Below is a small trained network, with its code and all its weights. Each question gives an input and a class and asks what happens when units are switched off, that is, made to give their printed mean instead of their output.

import numpy as np


def w(rows, s, z=0):
    codes = np.array(rows[::2]) - 128.0
    scale = np.full(codes.shape[1], s)
    scale[-1] = z or s
    return codes * scale


def norm(h):
    return h / np.sqrt((h * h).mean(-1, keepdims=True) + 1e-5)


def f(y):
    return y / 2 * (1 + np.tanh(0.7978845608 * (y + 0.044715 * y**3)))


def log_softmax(a):
    a = a - a.max(-1, keepdims=True)
    return a - np.log(np.exp(a).sum(-1, keepdims=True))


def net(x, mask):
    res = np.array(x, float).reshape(1, 7) / 4 @ E
    u = 0
    for l in range(2):
        y = f(norm(res) @ A[l][:, :-1].T + A[l][:, -1])
        res = res + np.where(mask[u : u + 16], y, B[l][:, -1]) @ B[l][:, :-1]
        u += 16
    return log_softmax(norm(res)[-1] @ U[:, :-1].T + U[:, -1])


A, B = {}, {}
E = w([
[127,128,129,130],'x0',
[129,127,127,130],'x1',
[143,1,151,121],'x2',
[241,143,93,66],'x3',
[194,154,225,214],'x4',
[112,149,215,48],'x5',
[127,128,127,128],'x6',
],0.0046)
A[0] = w([
[211,141,116,66,13],'0.n1',
[208,139,113,73,22],'0.n2',
[144,29,162,121,68],'0.n3',
[149,33,149,115,36],'0.n4',
[110,122,99,100,58],'0.n5',
[153,108,21,210,126],'0.n6',
[113,229,112,128,63],'0.n7',
[97,119,63,63,50],'0.n8',
[208,140,112,73,10],'0.n9',
[111,149,201,52,2],'0.n10',
[1,121,184,165,24],'0.n11',
[36,126,84,53,72],'0.n12',
[116,232,112,127,80],'0.n13',
[126,129,137,124,110],'0.n14',
[163,153,220,192,76],'0.n15',
[110,146,193,39,24],'0.n16',
],0.0098,0.0024)
B[0] = w([
[79,149,86,221,200],'0.n1',
[87,149,88,215,193],'0.n2',
[106,129,54,34,209],'0.n3',
[89,102,67,67,191],'0.n4',
[152,119,137,139,130],'0.n5',
[80,185,237,101,254],'0.n6',
[99,69,74,58,199],'0.n7',
[213,110,153,150,198],'0.n8',
[91,158,86,205,190],'0.n9',
[117,201,204,73,187],'0.n10',
[66,203,43,236,229],'0.n11',
[237,108,135,150,246],'0.n12',
[97,63,70,53,209],'0.n13',
[135,140,126,120,123],'0.n14',
[251,98,141,122,243],'0.n15',
[101,179,214,77,200],'0.n16',
],0.022,0.0033)
A[1] = w([
[134,122,115,127,112],'1.n1',
[92,149,200,118,47],'1.n2',
[230,41,165,170,73],'1.n3',
[90,143,191,125,108],'1.n4',
[92,83,90,64,73],'1.n5',
[239,110,138,134,86],'1.n6',
[68,156,251,110,6],'1.n7',
[101,137,170,122,97],'1.n8',
[84,168,87,226,10],'1.n9',
[65,130,219,133,120],'1.n10',
[113,140,125,132,66],'1.n11',
[159,118,129,139,139],'1.n12',
[87,159,101,203,44],'1.n13',
[82,57,88,44,46],'1.n14',
[83,46,124,75,73],'1.n15',
[232,113,137,134,80],'1.n16',
],0.011,0.0024)
B[1] = w([
[120,124,134,121,128],'1.n1',
[157,160,138,99,159],'1.n2',
[113,87,254,157,222],'1.n3',
[165,149,131,97,158],'1.n4',
[80,93,115,95,187],'1.n5',
[150,60,155,154,227],'1.n6',
[174,205,155,66,208],'1.n7',
[156,142,122,112,137],'1.n8',
[161,180,48,192,254],'1.n9',
[197,143,121,78,178],'1.n10',
[139,120,126,136,120],'1.n11',
[119,119,142,126,145],'1.n12',
[147,154,79,177,216],'1.n13',
[26,89,108,78,214],'1.n14',
[98,127,81,89,170],'1.n15',
[149,66,152,151,216],'1.n16',
],0.029,0.0046)
U = w([
[129,190,29,254,74],'0',
[163,19,228,181,73],'1',
[8,80,64,24,47],'2',
[142,146,126,109,254],'3',
[143,140,128,117,214],'4',
[185,242,179,41,16],'5',
[134,130,118,133,201],'6',
],0.0088,0.0059)

Each question gives the input, the list of numbers given to net, and the class t.
The units are the neurons (one row each of A and B). Each row of codes is followed by its name. A weight is (code - 128) times the scale printed after its matrix; where a second scale follows, it is the last column's (A, B and U).
mask holds one flag per neuron, layer by layer. A switched-off neuron (its flag False) gives its mean, the last column of its row in B, instead of its output. The means were averaged over made-up inputs and are rounded, as every weight is.
A unit's drop is (log p(t) with every unit on - log p(t) with that unit switched off) / (log p(t) with every unit on - log p(t) with every unit switched off).
The circuit of an input: a set's keep is (log p(t) with only the set's units on - log p(t) with every unit switched off) / (log p(t) with every unit on - log p(t) with every unit switched off). Starting from the 12 units with the biggest drops (on a tie, the unit counted first), units are removed one at a time, each time the one whose removal leaves the highest keep (on an exact tie, the one counted first), for as long as the keep stays at least 0.8.
circuit, biggest first: the units of the circuit, biggest drop first
unit that matters most: the unit with the biggest drop
k most important neurons: the k neurons with the biggest drops, biggest first
k most important neurons of layer l: the k neurons of layer l with the biggest drops, biggest first
input [0,8,-8,-4,-8,-6,-4], class 1: 2 most important neurons of layer 0 -> [0.n12, 0.n8]
input [-2,4,6,-2,5,-3,-1], class 2: 2 most important neurons -> [0.n3, 0.n4]
input [-1,-3,-6,3,5,-4,-6], class 2: circuit, biggest first -> [0.n13, 0.n7]
input [-4,-5,-7,-2,8,8,7], class 1: 3 most important neurons -> [0.n15, 0.n6, 0.n3]
input [4,-6,-7,7,-3,5,-4], class 0: 3 most important neurons -> [0.n1, 0.n2, 0.n9]
input [-3,5,0,2,-5,-5,0], class 1: unit that matters most -> 0.n8
input [7,6,2,8,7,8,-8], class 0: 2 most important neurons of layer 0 -> [0.n1, 0.n2]
input [-5,-6,-8,2,-6,8,8], class 2: 4 most important neurons -> [0.n13, 0.n7, 0.n6, 0.n15]
input [3,2,0,7,7,1,7], class 0: 2 most important neurons of layer 0 -> [0.n1, 0.n2]
input [1,1,7,-5,7,-8,-1], class 5: circuit, biggest first -> [0.n6, 1.n7]
input [1,0,8,8,-6,2,-7], class 0: 2 most important neurons -> [0.n1, 0.n2]
input [4,-3,-3,7,-8,-5,5], class 1: 3 most important neurons of layer 0 -> [0.n8, 0.n11, 0.n12]
input [-2,4,-6,3,-5,-7,-5], class 5: 2 most important neurons -> [0.n6, 0.n3]
input [3,-4,-8,-6,0,5,2], class 2: 2 most important neurons -> [0.n13, 0.n7]
input [6,4,5,-7,-3,4,-4], class 0: unit that matters most -> 0.n11
input [1,-7,-6,8,-7,3,-5], class 0: 4 most important neurons of layer 0 -> [0.n1, 0.n2, 0.n9, 0.n15]
input [2,0,-7,-1,0,-7,-3], class 2: 2 most important neurons -> [0.n13, 0.n7]
input [4,-5,-6,7,2,1,-5], class 0: 3 most important neurons -> [0.n1, 0.n2, 0.n9]
input [-1,6,-6,1,-6,-8,7], class 5: 2 most important neurons -> [0.n6, 0.n15]
input [-3,4,-4,-4,0,-5,4], class 5: unit that matters most -> 0.n6
input [6,1,7,6,3,2,5], class 2: 3 most important neurons of layer 0 -> [0.n3, 0.n4, 0.n11]
input [5,-5,6,-3,4,-8,-4], class 5: 3 most important neurons of layer 0 -> [0.n6, 0.n13, 0.n7]
input [-3,4,5,7,0,-8,4], class 5: 3 most important neurons of layer 0 -> [0.n6, 0.n11, 0.n12]
input [6,5,2,8,8,5,0], class 0: 4 most important neurons -> [0.n1, 0.n2, 0.n9, 0.n12]
input [-6,-6,8,6,-2,-2,-5], class 2: 3 most important neurons -> [0.n3, 0.n4, 0.n11]
input [-6,-5,7,-2,-6,-6,4], class 2: 2 most important neurons -> [0.n4, 0.n3]
input [-1,5,6,0,-3,-6,-1], class 2: circuit, biggest first -> [1.n14]
input [0,5,8,3,-6,7,-5], class 2: 4 most important neurons -> [0.n3, 0.n4, 0.n6, 0.n15]
input [2,0,-6,-3,-8,8,-3], class 1: 3 most important neurons -> [0.n12, 0.n6, 0.n8]
input [6,7,-7,5,-3,5,2], class 2: 2 most important neurons of layer 0 -> [0.n13, 0.n7]
